Below is a small trained network, with its code and all its weights. Each question gives an input and a class and asks what happens when units are switched off, that is, made to give their printed mean instead of their output.

import numpy as np


def w(rows, s, z=0):
    codes = np.array(rows[::2]) - 128.0
    scale = np.full(codes.shape[1], s)
    scale[-1] = z or s
    return codes * scale


def norm(h):
    return h / np.sqrt((h * h).mean(-1, keepdims=True) + 1e-5)


def f(y):
    return y / 2 * (1 + np.tanh(0.7978845608 * (y + 0.044715 * y**3)))


def log_softmax(a):
    a = a - a.max(-1, keepdims=True)
    return a - np.log(np.exp(a).sum(-1, keepdims=True))


def net(x, mask):
    res = np.array(x, float).reshape(1, 6) / 4 @ E
    u = 0
    for l in range(2):
        y = f(norm(res) @ A[l][:, :-1].T + A[l][:, -1])
        res = res + np.where(mask[u : u + 9], y, B[l][:, -1]) @ B[l][:, :-1]
        u += 9
    return log_softmax(norm(res)[-1] @ U[:, :-1].T + U[:, -1])


A, B = {}, {}
E = w([
[157,225,138,138,123,132,208,155],'x0',
[128,129,126,132,128,128,127,129],'x1',
[229,168,132,128,148,121,74,131],'x2',
[130,128,129,128,128,128,129,128],'x3',
[138,129,134,140,127,3,150,131],'x4',
[128,127,125,129,127,128,127,126],'x5',
],0.0051)
A[0] = w([
[182,143,143,145,116,87,98,127,36],'0.n0',
[87,94,144,109,131,95,208,98,86],'0.n1',
[148,118,129,127,148,132,129,131,116],'0.n2',
[130,196,136,122,118,207,180,133,19],'0.n3',
[103,189,121,146,133,157,255,123,17],'0.n4',
[189,205,131,123,130,155,203,128,13],'0.n5',
[182,140,151,128,142,233,104,116,74],'0.n6',
[69,121,138,117,115,224,156,139,140],'0.n7',
[132,182,149,111,129,103,198,146,5],'0.n8',
],0.0088,0.0026)
B[0] = w([
[136,89,163,77,155,118,135,133,172],'0.n0',
[84,100,102,187,112,127,96,174,206],'0.n1',
[131,125,144,116,119,140,111,121,127],'0.n2',
[115,108,157,99,174,134,128,229,210],'0.n3',
[117,88,163,8,79,105,147,115,237],'0.n4',
[130,138,143,236,159,122,95,135,235],'0.n5',
[90,128,81,130,56,128,99,151,217],'0.n6',
[187,95,159,128,198,141,159,66,254],'0.n7',
[146,163,77,125,110,174,154,66,192],'0.n8',
],0.013,0.0053)
A[1] = w([
[169,255,85,187,188,124,136,235,112],'1.n0',
[34,159,108,192,126,112,82,154,64],'1.n1',
[181,128,83,185,213,192,149,30,69],'1.n2',
[205,253,185,216,152,102,177,33,6],'1.n3',
[116,65,139,127,99,135,135,148,91],'1.n4',
[55,204,82,77,21,106,219,55,31],'1.n5',
[145,153,19,68,45,174,87,111,53],'1.n6',
[106,199,129,128,66,223,19,183,114],'1.n7',
[208,188,168,94,167,48,107,100,107],'1.n8',
],0.0089,0.0023)
B[1] = w([
[167,129,154,190,65,220,51,187,224],'1.n0',
[64,107,97,124,160,154,181,178,227],'1.n1',
[156,161,129,215,171,137,120,58,253],'1.n2',
[129,137,4,43,7,232,241,112,238],'1.n3',
[138,252,91,146,142,136,173,130,195],'1.n4',
[250,92,203,251,92,28,106,148,229],'1.n5',
[84,175,118,46,101,50,216,90,180],'1.n6',
[83,171,205,121,110,100,59,45,225],'1.n7',
[156,124,45,96,174,93,45,147,227],'1.n8',
],0.012,0.0044)
U = w([
[154,119,134,209,220,171,147,40,254],'0',
[4,104,62,172,161,115,175,216,101],'1',
[47,201,151,67,82,73,114,50,196],'2',
[169,97,80,59,205,56,36,168,89],'3',
[145,83,210,11,187,174,200,186,132],'4',
[197,103,178,194,51,30,177,165,92],'5',
[87,173,208,167,77,196,24,196,23],'6',
[197,144,25,100,47,204,139,147,112],'7',
],0.011,0.00062)

Each question gives the input, the list of numbers given to net, and the class t.
The units are the neurons (one row each of A and B). Each row of codes is followed by its name. A weight is (code - 128) times the scale printed after its matrix; where a second scale follows, it is the last column's (A, B and U).
mask holds one flag per neuron, layer by layer. A switched-off neuron (its flag False) gives its mean, the last column of its row in B, instead of its output. The means were averaged over made-up inputs and are rounded, as every weight is.
A unit's drop is (log p(t) with every unit on - log p(t) with that unit switched off) / (log p(t) with every unit on - log p(t) with every unit switched off).
The circuit of an input: a set's keep is (log p(t) with only the set's units on - log p(t) with every unit switched off) / (log p(t) with every unit on - log p(t) with every unit switched off). Starting from the 12 units with the biggest drops (on a tie, the unit counted first), units are removed one at a time, each time the one whose removal leaves the highest keep (on an exact tie, the one counted first), for as long as the keep stays at least 0.8.
circuit, biggest first: the units of the circuit, biggest drop first
k most important neurons: the k neurons with the biggest drops, biggest first
k most important neurons of layer l: the k neurons of layer l with the biggest drops, biggest first
drop when u is switched off: that unit's drop, to one decimal
input [-3,-5,-5,6,-8,-4], class 0: circuit, biggest first	(0.n7)
input [4,5,1,-8,-4,7], class 6: circuit, biggest first	(0.n3 0.n6 1.n7)
input [2,1,-6,-8,-6,-3], class 4: circuit, biggest first	(0.n4 0.n3)
input [7,8,3,7,5,-6], class 7: 2 most important neurons	(0.n5 1.n3)
input [5,3,-2,-8,-7,1], class 4: 3 most important neurons	(0.n3 0.n4 0.n7)
input [2,0,3,-2,8,-3], class 7: 2 most important neurons	(1.n3 0.n4)
input [0,-8,-4,-2,6,-1], class 1: 3 most important neurons	(0.n1 1.n1 0.n4)
input [8,8,-2,-4,-7,-1], class 4: 2 most important neurons	(0.n4 0.n3)
input [-8,-6,0,7,2,8], class 1: 2 most important neurons of layer 1	(1.n5 1.n7)
input [3,6,-8,7,-1,1], class 4: 2 most important neurons of layer 0	(0.n4 0.n7)
input [-5,-1,1,8,-1,-3], class 2: 2 most important neurons	(0.n7 0.n5)
input [1,2,2,2,-8,-8], class 6: 2 most important neurons of layer 0	(0.n3 0.n6)
input [-7,-2,-1,-4,-5,-5], class 0: 2 most important neurons	(0.n7 0.n4)
input [0,-3,8,-7,8,5], class 3: 2 most important neurons	(0.n0 1.n8)
input [8,-8,-8,4,-5,-4], class 4: most important neuron	(0.n4)
input [7,-8,7,-6,-1,3], class 6: 2 most important neurons of layer 0	(0.n7 0.n3)
input [-8,-1,5,-7,0,-2], class 2: 3 most important neurons of layer 0	(0.n7 0.n5 0.n3)
input [4,-2,8,0,-1,1], class 6: 2 most important neurons of layer 0	(0.n7 0.n6)
input [3,2,-7,7,-6,-5], class 4: drop when 0.n4 is switched off	0.2
input [1,-4,3,8,-2,0], class 6: drop when 0.n4 is switched off	0.1
input [0,5,-7,6,7,-3], class 1: circuit, biggest first	(0.n1)
